Each object has 4 slots.
Slot 1 runs from 0 to 2 with two ends.
Slot 2 runs from 1 to 2 cyclically.
Slot 3 runs from 0 to 5 in a loop.
Slot 4 runs from 0 to 4 with two ends.
Symbols: y is +1 on slot 4; i is +1 on slot 2; b is -1 on slot 1; p is -1 on slot 4; z is +1 on slot 3; v is +1 on slot 1.

In the rows, zero is written as 2.6.

Complete each set of four: the symbols that take the first to the second take the third to the fourth, perhaps in another order.
Each answer is a row, close to the row of the object it stands for.
A [ 2.6,  3.0,  2.1,  1.4,  1.5,  2.9,  3.7,  1.8,  1.4,  3.2,  2.0,  3.1,  2.3,  2.5,  3.3,  2.8,  2.0,  2.6,  2.4,  2.2,  2.4,  2.0,  2.3,  2.3,  3.9,  2.3,  3.3,  3.6,  3.0,  2.1,  2.1,  3.3,  3.5,  3.6,  2.7,  2.3,  3.1,  1.6]
B [ 3.3,  1.1,  2.7,  2.7,  1.8,  3.4,  2.7,  1.2,  2.3,  2.7,  2.6,  3.4,  2.9,  2.6,  3.2,  2.0,  2.4,  1.6,  2.0,  2.9,  3.1,  1.8,  2.3,  2.9,  2.2,  2.5,  3.1,  3.1,  1.8,  2.1,  3.0,  2.3,  3.0,  3.8,  3.0,  2.4,  2.7,  2.3]
C [ 2.4,  1.9,  2.0,  2.3,  1.7,  3.3,  3.2,  2.2,  2.2,  3.0,  2.6,  3.5,  1.7,  2.4,  3.6,  3.7,  2.0,  2.0,  3.6,  2.6,  3.1,  2.0,  2.3,  2.6,  3.9,  2.0,  2.5,  2.9,  3.5,  2.0,  1.7,  3.1,  2.9,  2.6,  2.3,  3.5,  2.1,  1.8]
D [ 2.7,  0.7,  2.6,  2.7,  2.2,  3.9,  2.2,  1.3,  3.7,  2.5,  2.8,  2.9,  2.3,  2.5,  3.7,  3.5,  2.0,  1.4,  3.5,  3.3,  2.8,  1.9,  2.7,  3.0,  2.5,  2.3,  2.5,  2.3,  2.8,  1.7,  2.5,  2.7,  2.0,  3.1,  2.7,  2.9,  2.4,  2.1]

A [ 2.6,  3.0,  2.4,  1.9,  2.8,  2.9,  3.1,  3.4,  2.1,  2.0,  2.2,  2.5,  1.2,  2.6,  2.6,  2.9,  0.3,  2.9,  2.5,  3.2,  2.1,  3.1,  2.6,  2.4,  3.1,  2.8,  2.6,  2.8,  2.6,  2.0,  1.6,  3.7,  2.4,  1.7,  2.6,  2.6,  2.8,  2.4]
B [ 2.7,  4.5,  2.5,  3.0,  2.3,  2.8,  3.9,  2.8,  1.2,  2.2,  1.7,  2.7,  2.1,  3.2,  2.0,  2.3,  2.1,  3.3,  1.9,  3.2,  2.3,  2.2,  2.5,  2.0,  3.7,  2.4,  1.5,  2.9,  3.2,  1.9,  2.0,  2.8,  2.6,  2.2,  2.4,  2.2,  1.5,  3.8]
C [ 1.9,  1.1,  2.8,  3.5,  2.7,  3.3,  2.0,  2.4,  3.3,  2.0,  2.7,  2.6,  2.0,  2.0,  3.2,  3.0,  1.5,  1.4,  3.2,  3.6,  2.9,  2.1,  2.5,  3.0,  2.3,  2.2,  2.6,  2.2,  2.3,  2.5,  2.6,  2.7,  2.3,  2.2,  2.7,  3.2,  2.4,  1.8]
D [ 3.0,  1.5,  3.3,  3.4,  2.6,  3.4,  2.1,  1.7,  2.3,  2.7,  3.0,  3.1,  2.8,  3.2,  3.0,  2.1,  2.2,  0.9,  2.9,  3.9,  3.1,  1.5,  2.3,  3.2,  1.6,  2.3,  2.8,  2.5,  2.5,  1.8,  3.6,  1.8,  2.6,  3.3,  2.2,  2.3,  1.3,  2.2]

A [ 2.5,  1.5,  2.5,  2.9,  3.4,  3.4,  1.5,  3.2,  3.7,  2.4,  3.0,  2.5,  2.4,  1.7,  3.2,  2.3,  2.4,  1.8,  2.7,  3.2,  2.9,  2.7,  2.9,  2.8,  1.1,  2.6,  2.9,  2.4,  1.9,  3.5,  2.3,  2.1,  1.9,  2.7,  1.5,  2.7,  2.6,  1.5]
B [ 1.9,  2.8,  2.3,  1.4,  2.8,  2.6,  2.2,  3.2,  2.8,  3.1,  2.7,  2.7,  1.3,  1.4,  2.7,  2.7,  2.2,  2.4,  3.1,  2.6,  2.3,  3.2,  2.5,  2.0,  2.9,  2.4,  2.5,  3.1,  3.2,  3.1,  1.7,  2.7,  2.4,  2.5,  1.4,  3.3,  2.9,  0.9]
C [ 3.2,  0.9,  2.7,  2.9,  3.1,  4.0,  1.6,  2.9,  3.2,  2.4,  3.2,  2.2,  2.1,  2.5,  3.1,  2.2,  1.1,  2.0,  2.6,  3.8,  2.7,  3.1,  2.9,  2.7,  2.3,  2.6,  2.7,  2.5,  2.2,  2.9,  2.3,  2.6,  2.5,  2.9,  2.3,  2.7,  2.4,  1.5]
D [ 2.6,  2.6,  1.9,  2.1,  3.2,  3.3,  2.1,  3.7,  2.8,  2.0,  2.8,  2.2,  0.8,  2.5,  3.3,  2.6,  1.2,  2.8,  3.6,  3.1,  2.8,  2.8,  3.0,  2.4,  2.9,  2.4,  2.8,  3.2,  2.7,  2.8,  1.0,  2.9,  2.2,  2.4,  2.1,  3.3,  3.1,  1.3]

A [ 3.0,  0.6,  2.3,  3.2,  3.4,  2.5,  1.0,  2.5,  4.0,  2.2,  3.3,  2.0,  2.3,  1.4,  3.0,  3.0,  2.9,  2.7,  3.3,  2.7,  2.7,  3.0,  3.6,  2.6,  2.0,  1.9,  3.3,  2.2,  2.4,  3.2,  1.8,  2.3,  2.1,  2.7,  2.6,  2.8,  3.4,  2.3]
B [ 2.5,  2.6,  1.9,  2.2,  3.0,  1.5,  3.1,  3.0,  3.3,  2.6,  2.6,  1.9,  2.2,  2.0,  3.4,  4.3,  1.9,  3.0,  4.0,  2.0,  2.7,  2.8,  3.0,  1.7,  3.2,  2.1,  2.2,  2.4,  3.0,  3.0,  1.8,  3.4,  2.5,  1.8,  3.0,  3.2,  3.3,  2.7]
C [ 2.6,  1.9,  3.2,  2.9,  3.2,  3.2,  1.2,  2.9,  2.7,  2.5,  3.6,  2.6,  2.2,  2.5,  2.4,  1.1,  2.2,  2.1,  1.9,  3.4,  2.9,  2.7,  2.6,  3.2,  1.5,  2.5,  3.3,  3.4,  1.1,  2.5,  2.9,  2.1,  2.3,  3.6,  2.4,  2.2,  2.9,  1.7]
D [ 2.0,  3.0,  2.0,  2.0,  3.6,  3.4,  2.4,  3.5,  2.0,  2.1,  2.3,  2.8,  1.4,  2.9,  2.4,  2.1,  0.7,  3.0,  2.6,  2.6,  2.7,  2.9,  3.4,  2.4,  3.4,  2.0,  3.0,  3.2,  2.9,  2.4,  1.3,  3.4,  2.3,  2.5,  2.8,  2.4,  2.7,  1.0]

A [ 2.3,  4.3,  2.7,  2.0,  2.6,  1.4,  2.9,  2.6,  1.9,  2.9,  2.1,  2.3,  2.8,  2.6,  1.7,  1.9,  3.8,  3.9,  1.6,  1.5,  2.1,  2.5,  2.3,  1.9,  2.5,  3.3,  2.3,  2.5,  2.6,  2.9,  2.5,  2.1,  2.0,  2.7,  2.5,  2.4,  2.3,  3.2]
B [ 2.6,  2.7,  3.1,  2.6,  2.9,  2.0,  1.7,  2.8,  2.5,  2.2,  3.0,  2.5,  3.6,  2.6,  1.4,  1.2,  4.3,  2.7,  1.5,  1.9,  2.6,  2.7,  2.5,  2.9,  1.2,  2.9,  2.7,  2.3,  1.2,  2.7,  3.4,  1.4,  2.2,  2.5,  2.5,  1.5,  2.5,  3.4]
C [ 2.7,  2.4,  3.2,  2.8,  2.3,  1.3,  2.7,  1.8,  2.8,  3.2,  2.8,  2.4,  4.2,  2.9,  3.0,  3.2,  3.8,  1.9,  3.2,  1.6,  3.0,  1.5,  2.5,  2.8,  1.7,  2.2,  2.5,  1.9,  2.6,  2.1,  3.4,  1.8,  2.8,  2.8,  2.7,  2.2,  2.4,  3.1]
D [ 2.3,  4.1,  2.3,  2.3,  2.4,  1.4,  4.1,  2.0,  2.5,  3.3,  1.7,  3.0,  2.9,  2.9,  2.7,  3.5,  3.0,  2.3,  3.4,  1.5,  2.7,  1.9,  2.0,  2.1,  3.2,  2.0,  2.1,  2.3,  3.7,  2.7,  3.0,  2.6,  2.8,  2.5,  3.1,  3.1,  2.6,  2.5]

A [ 2.6,  3.5,  2.5,  2.6,  1.9,  1.6,  3.8,  1.6,  1.4,  3.0,  2.4,  2.5,  3.4,  3.3,  2.0,  2.5,  3.8,  3.6,  2.4,  1.7,  2.2,  2.1,  2.3,  2.1,  3.6,  2.6,  2.2,  2.3,  3.0,  2.3,  2.6,  2.3,  2.8,  2.3,  2.5,  2.6,  2.5,  3.6]
B [ 2.3,  3.9,  2.1,  1.8,  2.2,  1.5,  3.8,  2.3,  2.0,  3.4,  1.9,  2.3,  2.9,  2.5,  2.8,  3.1,  3.2,  2.9,  3.5,  0.9,  2.8,  1.8,  2.4,  2.0,  3.2,  2.4,  2.4,  2.4,  3.7,  3.0,  3.2,  2.5,  2.8,  2.5,  2.4,  2.8,  2.5,  2.9]
C [ 2.1,  2.6,  2.5,  1.9,  2.5,  2.5,  2.2,  1.9,  1.6,  2.7,  2.6,  2.6,  2.0,  2.1,  2.9,  1.6,  2.1,  3.4,  2.0,  2.1,  2.5,  2.1,  2.7,  2.2,  3.6,  2.0,  3.0,  4.2,  2.9,  1.5,  1.9,  3.2,  2.2,  3.4,  3.2,  3.0,  3.4,  1.5]
D [ 2.0,  1.7,  1.7,  2.1,  2.5,  3.4,  2.1,  2.4,  2.8,  2.5,  2.1,  3.0,  1.8,  1.8,  3.7,  2.9,  2.1,  2.5,  2.8,  2.8,  2.7,  2.4,  3.0,  2.6,  3.6,  2.1,  3.1,  3.9,  2.7,  2.7,  1.3,  2.9,  2.2,  3.1,  3.0,  3.4,  3.3,  0.9]

A [ 2.6,  2.6,  1.9,  1.3,  2.1,  2.5,  2.8,  3.0,  2.5,  2.7,  2.3,  2.7,  1.5,  1.7,  3.4,  3.6,  3.0,  2.1,  3.7,  2.8,  2.8,  2.8,  1.9,  2.4,  2.7,  2.7,  2.5,  2.8,  3.2,  3.1,  1.8,  2.3,  2.6,  2.5,  1.4,  3.6,  2.8,  1.1]
B [ 2.5,  4.2,  2.4,  1.7,  2.7,  1.7,  3.3,  2.5,  1.5,  3.4,  2.0,  3.1,  1.9,  2.3,  2.8,  2.8,  2.8,  2.4,  2.7,  2.2,  2.8,  2.2,  1.1,  2.2,  2.6,  3.0,  2.6,  3.0,  2.9,  3.3,  2.8,  1.9,  2.3,  2.7,  1.8,  2.2,  2.6,  1.3]
C [ 2.8,  1.0,  2.2,  2.9,  2.0,  3.6,  2.0,  1.4,  3.5,  2.6,  2.9,  3.4,  2.2,  1.9,  4.1,  2.7,  2.3,  1.7,  3.1,  3.1,  3.1,  2.3,  2.7,  3.0,  2.1,  2.1,  3.1,  3.0,  2.6,  2.5,  2.8,  2.5,  2.9,  3.3,  2.3,  2.8,  2.7,  1.5]
D [ 2.9,  1.3,  2.6,  2.7,  1.6,  3.6,  1.9,  0.5,  2.3,  2.7,  2.4,  3.4,  3.2,  2.7,  3.4,  2.0,  2.6,  1.6,  2.4,  2.7,  3.0,  2.0,  2.5,  3.4,  2.3,  2.2,  3.2,  2.7,  1.8,  1.6,  3.6,  2.0,  3.1,  3.9,  2.8,  2.1,  2.6,  2.2]

A [ 3.1,  1.0,  2.8,  2.9,  2.2,  3.6,  2.3,  0.7,  2.7,  2.5,  2.5,  2.9,  2.8,  2.8,  3.6,  2.2,  2.6,  1.5,  2.0,  2.9,  2.9,  2.4,  2.1,  2.7,  1.8,  2.4,  2.9,  3.4,  2.1,  1.9,  3.0,  2.5,  2.8,  3.8,  3.0,  2.3,  2.7,  2.2]
B [ 3.3,  1.9,  2.3,  2.8,  1.9,  3.3,  2.5,  1.1,  1.8,  2.6,  3.0,  3.0,  3.5,  3.1,  2.7,  1.2,  2.8,  2.6,  0.9,  2.5,  3.1,  2.2,  2.8,  3.4,  2.4,  2.1,  2.9,  2.9,  2.0,  1.6,  3.1,  2.2,  2.6,  3.6,  2.7,  1.7,  2.2,  3.1]
C [ 2.6,  2.6,  3.2,  2.9,  3.0,  1.5,  3.1,  1.9,  2.7,  3.2,  2.6,  2.6,  3.9,  2.5,  3.0,  2.3,  3.5,  1.8,  3.7,  2.2,  3.2,  1.4,  1.8,  3.0,  1.7,  2.4,  2.2,  1.2,  2.8,  2.7,  4.2,  1.3,  2.8,  2.8,  2.1,  2.2,  1.6,  3.3]
D [ 2.8,  3.1,  3.1,  2.9,  2.3,  1.9,  2.8,  2.2,  2.1,  2.7,  2.7,  2.6,  4.0,  3.5,  2.0,  1.8,  3.8,  2.4,  2.2,  1.9,  2.5,  2.1,  2.5,  2.8,  1.6,  2.4,  2.5,  1.3,  2.2,  2.7,  3.8,  1.8,  2.9,  2.9,  2.1,  2.1,  1.9,  3.7]

A [ 2.5,  1.7,  3.1,  2.6,  2.9,  1.6,  2.0,  1.9,  3.3,  3.0,  2.8,  2.6,  3.6,  2.4,  2.7,  2.1,  4.1,  2.6,  2.2,  2.0,  2.5,  2.5,  3.1,  2.6,  1.6,  2.5,  3.3,  2.3,  2.0,  3.3,  3.1,  1.6,  1.9,  2.9,  3.1,  2.2,  3.0,  2.6]
B [ 2.6,  2.0,  3.4,  2.9,  3.2,  2.4,  1.0,  2.7,  3.0,  2.2,  2.4,  2.6,  2.7,  2.2,  2.5,  1.2,  2.7,  1.5,  1.8,  3.0,  2.6,  2.9,  2.3,  3.1,  0.8,  2.8,  3.1,  2.8,  1.2,  3.0,  3.2,  1.0,  1.9,  3.1,  2.7,  2.1,  2.5,  1.7]
C [ 2.1,  3.7,  2.7,  2.3,  3.0,  2.2,  3.1,  4.2,  2.6,  2.4,  2.1,  2.1,  1.8,  2.7,  2.0,  3.3,  1.1,  3.2,  2.6,  3.2,  2.1,  3.2,  2.1,  2.4,  2.9,  2.9,  2.0,  2.5,  2.7,  2.9,  1.6,  3.3,  2.9,  1.3,  2.3,  2.5,  2.4,  2.3]
D [ 2.5,  2.7,  2.0,  2.4,  2.4,  3.1,  3.5,  3.1,  2.2,  1.7,  1.8,  2.3,  1.6,  2.8,  2.6,  3.0,  0.7,  3.1,  2.4,  2.9,  2.8,  2.9,  3.0,  1.8,  3.9,  2.4,  2.7,  3.5,  3.1,  2.6,  1.6,  4.1,  2.8,  1.8,  3.2,  3.0,  2.8,  2.7]

A [ 2.0,  2.9,  2.6,  1.7,  3.3,  2.4,  2.1,  3.8,  2.7,  2.4,  2.7,  2.1,  0.9,  1.9,  2.8,  3.3,  1.5,  3.1,  3.5,  3.1,  3.0,  2.7,  3.0,  2.5,  2.8,  2.6,  2.5,  2.8,  3.0,  3.7,  1.2,  2.7,  2.2,  1.8,  2.1,  3.2,  2.9,  1.0]
B [ 2.4,  1.5,  3.1,  2.3,  3.8,  4.0,  0.8,  3.7,  3.5,  2.7,  3.5,  2.3,  2.1,  1.6,  3.2,  2.6,  2.1,  2.6,  3.1,  3.5,  2.6,  3.1,  3.6,  3.6,  1.8,  2.6,  2.9,  2.2,  2.2,  3.0,  2.1,  2.1,  2.6,  2.6,  2.1,  2.6,  2.8,  1.3]
C [ 3.3,  2.1,  2.8,  2.9,  2.1,  3.6,  2.4,  1.6,  2.4,  3.0,  2.3,  3.4,  3.0,  2.8,  2.3,  1.0,  2.9,  2.0,  1.1,  2.8,  2.7,  2.4,  2.3,  3.6,  2.0,  2.9,  2.7,  3.1,  1.7,  2.0,  3.4,  1.9,  2.8,  3.4,  2.4,  1.6,  1.9,  2.9]
D [ 2.9,  3.8,  2.6,  2.2,  1.5,  2.3,  3.7,  2.3,  0.8,  2.7,  2.1,  3.1,  2.5,  2.7,  1.6,  1.3,  2.8,  3.0,  1.6,  2.5,  2.4,  2.2,  1.9,  2.7,  3.6,  3.3,  2.2,  3.2,  2.6,  2.0,  2.6,  2.8,  2.9,  2.9,  2.4,  2.2,  1.9,  2.7]

A [ 2.9,  2.5,  3.2,  3.2,  2.9,  2.4,  1.6,  1.9,  2.9,  2.4,  2.5,  2.3,  3.8,  2.7,  2.1,  0.9,  4.2,  3.1,  1.5,  1.7,  2.2,  2.4,  2.8,  3.1,  1.7,  2.9,  2.9,  2.5,  1.8,  2.2,  3.6,  1.9,  2.3,  3.0,  2.7,  1.7,  2.9,  3.2]
B [ 1.9,  4.1,  2.5,  2.3,  2.5,  1.4,  3.0,  3.5,  1.7,  2.8,  2.3,  2.6,  2.7,  3.0,  1.0,  1.9,  4.0,  4.0,  2.0,  1.7,  2.0,  2.5,  2.6,  2.2,  2.6,  3.0,  2.6,  3.2,  2.4,  3.1,  2.3,  2.4,  2.0,  2.6,  2.3,  2.0,  2.8,  3.5]
C [ 2.4,  2.6,  1.8,  1.9,  3.6,  2.6,  2.2,  4.1,  2.8,  2.5,  2.8,  2.4,  0.7,  2.1,  2.7,  3.0,  2.0,  2.8,  3.6,  2.2,  2.4,  2.8,  3.1,  2.3,  3.1,  2.4,  2.7,  3.0,  3.0,  3.0,  1.4,  2.8,  2.2,  2.2,  1.9,  3.4,  2.9,  1.1]
D [ 2.6,  0.9,  2.7,  2.7,  3.3,  3.8,  1.4,  2.9,  3.3,  2.4,  3.1,  2.4,  1.8,  2.6,  3.4,  2.0,  1.8,  2.1,  3.0,  3.5,  2.9,  3.1,  3.3,  3.3,  1.9,  2.4,  3.1,  2.2,  2.2,  2.5,  2.3,  2.4,  2.0,  3.0,  2.5,  2.8,  2.9,  1.6]

A [ 3.0,  0.8,  1.8,  3.0,  2.6,  3.9,  1.7,  2.0,  3.2,  2.3,  3.1,  2.2,  2.1,  2.7,  3.5,  3.3,  1.3,  1.8,  3.0,  3.7,  2.6,  3.3,  3.2,  2.7,  2.9,  2.6,  2.9,  2.6,  2.3,  2.0,  2.3,  2.9,  2.7,  2.3,  2.6,  2.7,  3.0,  2.3]
B [ 2.9,  0.5,  2.2,  2.9,  1.8,  3.5,  2.6,  1.5,  3.2,  2.6,  3.1,  2.8,  2.9,  2.4,  3.4,  3.1,  2.1,  1.1,  2.9,  3.4,  2.9,  2.0,  2.7,  2.6,  2.6,  1.6,  2.7,  2.7,  2.5,  2.0,  2.7,  2.5,  3.1,  3.1,  2.9,  3.0,  2.6,  1.7]
C [ 2.5,  1.4,  2.7,  2.5,  2.5,  3.4,  2.3,  2.4,  3.5,  2.8,  3.1,  2.7,  2.1,  2.3,  3.7,  3.3,  2.7,  0.5,  3.4,  3.3,  3.0,  2.3,  2.1,  3.1,  1.8,  2.1,  2.8,  2.0,  2.9,  2.9,  2.6,  1.4,  2.5,  2.7,  1.5,  2.5,  1.9,  1.2]
D [ 2.5,  1.4,  3.0,  2.7,  3.3,  3.0,  1.0,  2.8,  3.4,  2.4,  3.5,  2.6,  1.9,  1.5,  3.2,  2.6,  2.7,  1.5,  3.2,  3.4,  2.9,  2.3,  2.5,  3.2,  1.3,  2.3,  2.8,  3.3,  2.1,  3.4,  2.9,  1.8,  2.1,  3.4,  2.0,  2.6,  2.4,  0.9]

A [ 2.3,  2.8,  3.5,  2.5,  2.5,  1.8,  2.3,  2.8,  3.6,  1.9,  2.6,  2.2,  3.3,  2.3,  2.5,  3.3,  3.0,  1.7,  3.0,  2.8,  1.9,  2.3,  2.1,  2.8,  0.9,  2.9,  2.1,  0.9,  2.5,  3.2,  3.5,  2.1,  2.3,  1.7,  2.6,  2.1,  2.3,  3.3]
B [ 2.1,  2.2,  3.6,  3.4,  2.2,  2.5,  2.5,  2.8,  3.5,  2.1,  2.8,  2.6,  2.8,  2.6,  2.5,  2.9,  2.3,  1.2,  2.0,  3.9,  2.3,  2.6,  2.1,  3.0,  0.8,  3.0,  2.2,  1.7,  2.1,  3.2,  3.3,  2.4,  2.6,  2.0,  2.6,  2.4,  1.9,  2.9]
C [ 2.9,  2.6,  2.9,  3.4,  1.6,  2.9,  2.6,  1.7,  2.0,  2.3,  2.3,  3.2,  3.4,  3.8,  2.1,  1.6,  2.8,  2.2,  1.6,  3.0,  3.0,  1.8,  2.0,  2.9,  2.4,  2.6,  2.6,  2.4,  2.0,  1.6,  3.6,  2.1,  3.2,  3.0,  2.3,  2.1,  1.2,  3.4]
D [ 2.8,  2.1,  2.3,  3.3,  1.8,  3.4,  2.8,  0.8,  2.2,  2.7,  2.8,  2.9,  3.9,  3.8,  2.6,  1.5,  3.3,  2.4,  2.3,  2.4,  2.5,  2.0,  2.6,  2.5,  2.9,  2.5,  2.1,  3.0,  2.3,  1.4,  3.5,  2.0,  3.0,  3.8,  3.0,  2.2,  1.9,  3.4]

A [ 2.2,  3.7,  2.5,  1.6,  2.1,  1.0,  3.9,  2.9,  1.9,  3.0,  2.2,  3.0,  2.6,  2.1,  2.8,  3.0,  3.4,  3.1,  2.8,  1.7,  2.4,  1.9,  2.1,  1.9,  2.8,  2.6,  2.2,  2.6,  3.2,  3.7,  2.9,  2.3,  2.7,  2.4,  2.1,  2.3,  2.9,  2.2]
B [ 2.0,  4.3,  2.4,  1.7,  2.4,  1.8,  3.6,  3.0,  1.5,  3.4,  2.0,  3.2,  1.7,  2.0,  2.5,  2.6,  2.7,  2.7,  2.2,  1.9,  3.0,  2.3,  1.0,  2.2,  2.7,  2.7,  2.3,  3.3,  3.4,  3.4,  2.5,  2.6,  2.5,  2.7,  1.8,  2.6,  1.9,  1.5]
C [ 2.1,  3.7,  2.3,  2.3,  2.1,  0.9,  3.7,  2.4,  2.8,  2.4,  1.8,  2.3,  3.1,  2.3,  2.5,  3.8,  2.8,  3.4,  2.9,  2.0,  2.3,  2.1,  2.3,  1.9,  3.3,  2.4,  1.9,  1.8,  3.5,  2.5,  2.4,  3.4,  2.6,  1.3,  3.4,  3.0,  3.1,  3.4]
D [ 2.4,  4.2,  2.2,  2.3,  2.4,  1.0,  3.9,  3.2,  2.7,  2.6,  1.8,  2.3,  2.6,  2.6,  2.1,  3.9,  2.6,  2.2,  3.0,  2.2,  2.3,  2.6,  2.1,  1.9,  2.7,  2.6,  1.4,  2.1,  3.2,  2.8,  2.2,  3.1,  2.5,  1.6,  2.9,  2.8,  2.6,  2.7]

A [ 2.4,  1.1,  2.6,  3.4,  2.5,  2.4,  2.3,  2.1,  3.9,  2.1,  3.1,  2.2,  2.7,  2.0,  3.5,  3.9,  2.6,  1.4,  3.6,  2.8,  2.6,  2.1,  2.8,  2.7,  2.2,  2.2,  2.2,  1.6,  2.8,  3.0,  2.8,  2.5,  2.7,  2.1,  3.0,  3.0,  2.8,  2.9]
B [ 2.9,  1.5,  3.0,  2.9,  2.7,  2.2,  2.7,  2.3,  3.1,  2.5,  3.2,  2.7,  2.5,  2.2,  3.5,  4.0,  3.4,  1.5,  4.1,  2.7,  3.2,  1.9,  2.0,  3.1,  1.8,  2.1,  2.8,  1.6,  2.7,  2.7,  3.1,  2.0,  2.7,  2.6,  1.8,  3.0,  2.3,  2.1]
C [ 2.9,  1.7,  3.1,  2.5,  2.9,  3.3,  2.4,  2.0,  2.8,  2.5,  2.8,  3.1,  2.4,  1.5,  3.6,  2.8,  3.0,  1.2,  2.7,  3.5,  3.1,  2.7,  2.3,  3.0,  1.7,  2.4,  2.6,  2.1,  2.2,  2.8,  2.7,  1.8,  2.4,  2.9,  1.7,  2.7,  2.7,  1.4]
D [ 2.6,  1.0,  2.6,  2.6,  3.4,  4.1,  0.8,  2.4,  3.2,  2.4,  3.4,  2.6,  2.0,  1.7,  3.1,  2.1,  2.3,  1.7,  2.6,  3.3,  2.9,  2.8,  2.8,  3.3,  1.8,  2.2,  2.9,  3.5,  2.0,  3.0,  2.0,  2.4,  2.5,  3.1,  2.5,  3.2,  2.4,  0.8]

